Below are the code and all the weights of a small trained network. Each question names an input and a class and asks about switching units off, where a switched-off unit gives its printed mean instead of its output.

import numpy as np


def w(rows, s, z=0):
    codes = np.array(rows[::2]) - 128.0
    scale = np.full(codes.shape[1], s)
    scale[-1] = z or s
    return codes * scale


def f(y):
    return y / 2 * (1 + np.tanh(0.7978845608 * (y + 0.044715 * y**3)))


def log_softmax(a):
    a = a - a.max(-1, keepdims=True)
    return a - np.log(np.exp(a).sum(-1, keepdims=True))


def net(x, mask):
    res = np.array(x, float).reshape(1, 5) / 4 @ E
    y = f(res @ A[0][:, :-1].T + A[0][:, -1])
    res = res + np.where(mask, y, B[0][:, -1]) @ B[0][:, :-1]
    return log_softmax(res[-1] @ U[:, :-1].T + U[:, -1])


A, B = {}, {}
E = w([
[102,112,100,140,101,140,127,146,171,103,151],'x0',
[191,135,183,196,42,57,96,253,82,130,107],'x1',
[49,160,68,79,114,144,39,162,40,199,177],'x2',
[185,190,147,153,189,86,41,111,205,137,193],'x3',
[1,83,243,61,91,21,113,56,128,68,174],'x4',
],0.0079)
A[0] = w([
[105,101,199,138,91,78,106,152,122,124,165,107],'N0',
[146,177,148,206,85,86,88,196,102,131,148,179],'N1',
[138,162,72,93,211,170,160,62,139,136,188,197],'N2',
[166,161,137,137,184,124,41,59,246,142,214,173],'N3',
[54,153,108,108,179,145,161,88,188,160,157,129],'N4',
[64,22,93,107,80,211,227,109,81,127,52,164],'N5',
[208,167,2,201,169,180,174,187,126,184,110,2],'N6',
[178,120,167,190,128,95,210,74,173,69,97,52],'N7',
[73,178,73,101,90,119,52,130,49,177,183,35],'N8',
],0.0069,0.004)
B[0] = w([
[105,79,130,99,126,144,167,121,116,112,143,166],'N0',
[155,99,102,80,104,171,159,174,55,69,105,198],'N1',
[158,112,121,128,82,142,160,162,74,114,86,216],'N2',
[130,97,115,146,125,90,78,189,77,141,140,220],'N3',
[150,89,127,101,93,182,174,128,62,87,118,183],'N4',
[145,82,93,186,144,77,87,169,91,148,123,233],'N5',
[46,93,148,68,185,89,162,88,102,146,214,245],'N6',
[112,125,170,165,106,187,160,164,156,253,156,184],'N7',
[107,168,166,183,75,193,144,170,168,220,157,169],'N8',
],0.011)
U = w([
[123,171,181,205,103,254,164,167,177,234,140,98],'0',
[10,112,172,29,166,43,184,84,116,108,180,118],'1',
[163,137,99,109,102,95,125,154,120,132,94,249],'2',
[211,126,105,65,76,205,181,163,74,56,77,76],'3',
[168,119,90,224,146,2,25,179,81,146,102,90],'4',
[139,192,90,153,144,120,118,119,161,70,97,160],'5',
[157,219,98,127,131,97,91,41,199,141,72,97],'6',
[146,228,121,123,161,143,64,54,212,82,58,93],'7',
],0.0076,0.012)

Each question gives the input, the list of numbers given to net, and the class t.
The units are the neurons (one row each of A and B). Each row of codes is followed by its name. A weight is (code - 128) times the scale printed after its matrix; where a second scale follows, it is the last column's (A, B and U).
mask holds one flag per neuron, in row order. A switched-off neuron (its flag False) gives its mean, the last column of its row in B, instead of its output. The means were averaged over made-up inputs and are rounded, as every weight is.
A unit's drop is (log p(t) with every unit on - log p(t) with that unit switched off) / (log p(t) with every unit on - log p(t) with every unit switched off).
The circuit of an input: a set's keep is (log p(t) with only the set's units on - log p(t) with every unit switched off) / (log p(t) with every unit on - log p(t) with every unit switched off). Starting from all 9 units, units are removed one at a time, each time the one whose removal leaves the highest keep (on an exact tie, the one counted first), for as long as the keep stays at least 0.8.
circuit, biggest first: the units of the circuit, biggest drop first
unit that matters most: the unit with the biggest drop
top k neurons: the k neurons with the biggest drops, biggest first
drop when u is switched off: that unit's drop, to one decimal
input [8,1,5,-5,5], class 2: circuit, biggest first : N6
input [8,5,6,5,7], class 2: circuit, biggest first : N1; N8
input [-1,6,5,-2,2], class 3: top 3 neurons : N1; N7; N6
input [4,-6,-1,2,-1], class 3: circuit, biggest first : N4; N2
input [-7,1,8,-2,7], class 0: top 2 neurons : N8; N6
input [3,-4,-2,-1,0], class 3: top 2 neurons : N6; N4
input [5,6,4,3,-4], class 3: top 3 neurons : N1; N5; N7
input [2,-4,-2,4,1], class 3: top 4 neurons : N5; N6; N4; N2
input [-4,1,5,2,-3], class 0: top 2 neurons : N8; N5
input [-3,2,-2,8,-8], class 1: top 2 neurons : N6; N5
input [4,7,-2,-2,2], class 3: top 2 neurons : N1; N6
input [5,8,5,-1,5], class 3: top 2 neurons : N1; N6
input [-5,-3,-6,2,2], class 0: top 2 neurons : N7; N6
input [5,-2,-8,7,-1], class 0: top 2 neurons : N7; N5
input [1,6,-7,2,-7], class 0: top 2 neurons : N7; N0
input [-2,-8,8,5,1], class 0: unit that matters most : N8
input [-4,3,3,-5,-7], class 1: drop when N5 is switched off : 0.0
input [-7,-2,7,6,-5], class 0: drop when N8 is switched off : 2.5
input [0,0,-1,7,3], class 4: drop when N6 is switched off : 0.6
input [0,-1,6,5,4], class 0: circuit, biggest first : N8
